K: [ -2 -15  -5  -2   6  -8   4 -13   3  14   0 -14   2 -19  -9  10  -5   0
  -5  11  11  28  14  -2  -9  -2  -6  13  -9  -4  -2  25  10 -13  12  -2
  11  -2   8  -3  21  -6  14  -7  19 -13  -8  -7   6  10  -5   2   2  14
  12  -6 -32   0  15 -19   1  -4   1  -7]
J: [-28   4  24  11  13  -9   9 -11  23  -1 -23  11 -16   3   8  34   5   5
 -24 -10   0  13  -4   0  -5 -29   0  44  26  24 -45   3   6 -10   1 -12
 -31  -8 -23 -40 -19 -27 -12  25 -28  23 -26  25  -9   7  -9   3  -2  43
 -29   6  -9  29  26 -28  -6   4   5  40]
R: [  1  -6  -1   0   2  -2   1  -7   2   9  -5  -7   0  -8  -4   6  -1   1
  -2   8   6  12   8  -1  -2  -2  -1   7  -6  -1   1  12   3  -7   3   0
   1   0   4   0  10  -4   3  -5   9  -4  -3  -4   2   5  -3   1  -2   4
   3  -4 -14  -1   7  -8  -1  -3  -2  -5]
G: [-10  -6  -4   5   2  -7   1 -22   3  10  -5  -7 -11 -14   5   8   1  -7
  -8  -1   8   2   0   4   0   5   0   5 -10   4   6  14   3   1   0   0
   2   2  10   7  16   0   1 -10   4  -5  -2  -4   2  14   2  10 -16  -2
   4  -1 -11   0  19 -18  -8  -1 -14 -13]
Q: [  6 -19   0   7   4  -6   8 -40  13  34 -31 -28  -9 -27  -9  23   1   0
 -12  24  26  24  25   3   0  -4   4  23 -28   6  11  43   5 -23  -1   5
  -9   3  25  13  44 -12  -2 -26  29  -9  -5 -16   4  26 -11  11 -29   9
   5 -23 -45  -8  40 -28 -10 -10 -24 -29]
H: [-10  -8  -6  -1   4  -7  -1 -12   0   5   6  -3  -4 -12   1   4  -3  -5
  -5  -2   3   9   0   0  -5   4  -5   4  -4  -2   0  11   6   1   7  -3
  11   0   5   0  11   2   9  -4   4  -8  -4  -2   4   8   1   3  -1   4
   8   4 -12   3  10 -16  -2   0  -3  -6]
C: [  4  -9  -1   1   2  -2   4 -13   5  14 -10 -13   0 -12  -6   9  -2   2
  -4  12  11  15  13   1  -3  -2   0  10 -11   1   2  18   3 -13   3   2
  -1   1   9   2  18  -6   3  -9  15  -5  -4  -8   2   9  -6   2  -7   7
   4  -9 -23  -3  14 -11  -2  -4  -5  -9]
M: [-31 -23 -20  -1  12 -24  -2 -38   1  15  15 -12 -15 -40   4  13  -8 -19
 -16  -8  10  28  -3   3 -15  13 -15  12 -14  -5   0  34  19   6  22  -9
  33  -1  14   1  32   6  26 -11  12 -27 -14  -8  13  27   7  15  -9  13
  27  12 -36   9  33 -51  -7   0 -11 -18]
U: [ -3  -9  -4  -2   5  -5   2  -8   2   9   1  -7   0 -12  -5   7  -4  -1
  -3   6   6  18   8  -1  -6   0  -4   8  -5  -4  -1  15   6  -7   8  -1
   8  -1   4  -2  13  -2  10  -5  11  -9  -6  -4   4   6  -2   1   1   9
   8  -2 -19   0  10 -13   0  -2   1  -4]
F: [-30 -18 -17   3  10 -21  -2 -42   2  14   8  -9 -21 -36   9  13  -3 -21
 -16 -11   9  14  -7   7 -10  13 -11   9 -15   0   6  29  15  10  14  -7
  24   1  17   7  31   7  17 -13   6 -22 -10  -7  10  29   7  18 -19   5
  20  11 -28   7  35 -47 -11   0 -20 -23]
order: [-45 -40 -31 -29 -29 -28 -28 -28 -27 -26 -24 -23 -23 -19 -16 -12 -12 -11
 -10 -10  -9  -9  -9  -9  -8  -6  -5  -4  -2  -1   0   0   0   1   3   3
   4   4   4   5   5   5   6   6   7   8   9  11  11  13  13  23  23  24
  24  25  25  26  26  29  34  40  43  44]  Q
size: [-10  -8  -6  -1   4  -7  -1 -12   0   5   6  -3  -4 -12   1   4  -3  -5
  -5  -2   3   9   0   0]  24
size: [  4  -9  -1   1   2  -2   4 -13   5  14 -10 -13   0 -12  -6   9  -2   2
  -4  12  11  15  13]  23

Sogus: [  0  -3 -12  -5  -7   3  -7  18]
vipar: [-23 -37  19   0   5  -6 -13  18]
dume: [ -5  -2 -10  13  -1  11  -3  16]
bini: [-7 23  4 20 -2 -7 -8 20]
ripiv: [-13  17  14  10  10 -26  -4  16]
zopub: [ -5  -2 -11  12  -1  10  -3  15]
beno: [-1 23 -7 17 -5  1 -6 20]
zoz: [ 19  -7  -3   3  -5   0  -7 -12]
poguz: [  3  51  -2  17  -2 -18  -3  18]
bona: [-12  17  19   3   5 -32  -9  17]
vuruf: [ 4 -8 -7 23 20 -1 20 -7]
order: [ -7  18   0  -3 -12  -5  -7   3]  Sogus
order: [20 -7 23  4 20 -2 -7 -8]  bini
size: [ -5  -2 -11  12  -1  10  -3  15]  8
size: [-13  17  14  10  10 -26  -4  16]  8
size: [-12  17  19   3   5 -32  -9  17]  8

Vut: [ -1   2  -1  -1   1   4   7   0   7   2   0   0  -1   5   0 -11   7  -4
   6 -11   0  -9   0  -7  -1   1  -4  -1   1   1   1  -3   1 -14   0  -1
   0 -10   3  -5  12   1]
Dogok: [ 25  19  -2 -29   0  -2 -10 -17 -25 -29   0   0 -29 -12 -10  28 -14  15
 -26  54 -20  10  -4  -2  -9  -6  35  24 -21   1 -29  17  21  43  14  15
 -17  37  -2  16 -26  15]
Sek: [  5  -2  -3  -6  19  10 -12   6  15   6  -5 -19   0 -41  -4 -19  -1  27
  13  17  11  13   6   0 -25  -6 -24  26 -26   1  18 -12 -10 -21  37 -32
  -3  -6   0  -2   0   3]
dipu: [  4  -3  -1  -1  -3  -7 -10   0 -13  -6   0   0  -1 -12  -6  22 -12  10
 -16  28   1  18   0  16  -1  -2  15   5   0  -4   1   9  -2  25   1   4
   0  19  -8   5 -23   0]
nub: [ 4 -2 -1 -1  0 -2 -4  0 -1 -2  0  0  2 -4  0  7 -5  2 -5  3  3  5  0  1
 -1 -2  0  0  1  1  2  3 -4  4  0  3  0  3 -1  1 -3  0]
lagad: [ 0 -1 -1  0  0 -1 -2  0 -1  1  0  0 -1  1  0  0  0  2 -2 -3  1  1  0 -2
 -1 -2 -1 -1  1  1  1  0  1 -2  0  3  0 -1 -1  1 -1  0]
folu: [  9   0  -1  -7   0  -2  -4  -3  -7  -9   0   0 -10  -6  -1  12  -6   2
  -9  21  -5   5   0   2  -4  -3  11   8  -5   1  -7   8   3  18   2   3
  -3  16  -1   7  -9   2]
daz: [ 1 -1 -1 -1  0 -2 -4  0 -1  0  0  0 -1 -2  0  0 -2  2  0  1  1  2  0 -2
 -1 -2 -1  0  1  1  1  3  1 -2  0  2  0 -1 -1  1  0  0]
dabuk: [  5  27  -6 -19  11  10  15  -6   1 -10  -6   0 -26  18   0 -19  17  -4
   6  -4 -32 -24  -3 -41  -3  -2   0   6 -12  13 -25   0  37 -12   6   3
 -21  -2  13  -1  19  26]
size: [-1  2 -1 -1  1  4  7  0  7  2  0  0 -1  5  0]  15
order: [ 37  10   0   6 -26   3   0 -19 -21 -12   0 -10  13  11  27  -3  -6 -24
 -32  19  15   6  18  -6 -12  -1 -19  -4  17  13 -41  -6   6   5 -25  -2
  26  -4  -2   1   0  -3]  dabuk
order: [  0   6 -25 -24 -32 -12 -41  37  19  11   0  13  -2   0 -12 -10  17  -2
  -6 -21  -6  -1  10  -4 -26  15   6   0  27  -5 -19  26  -3 -19   3  -6
   6   1  18  13   5  -3]  Sek

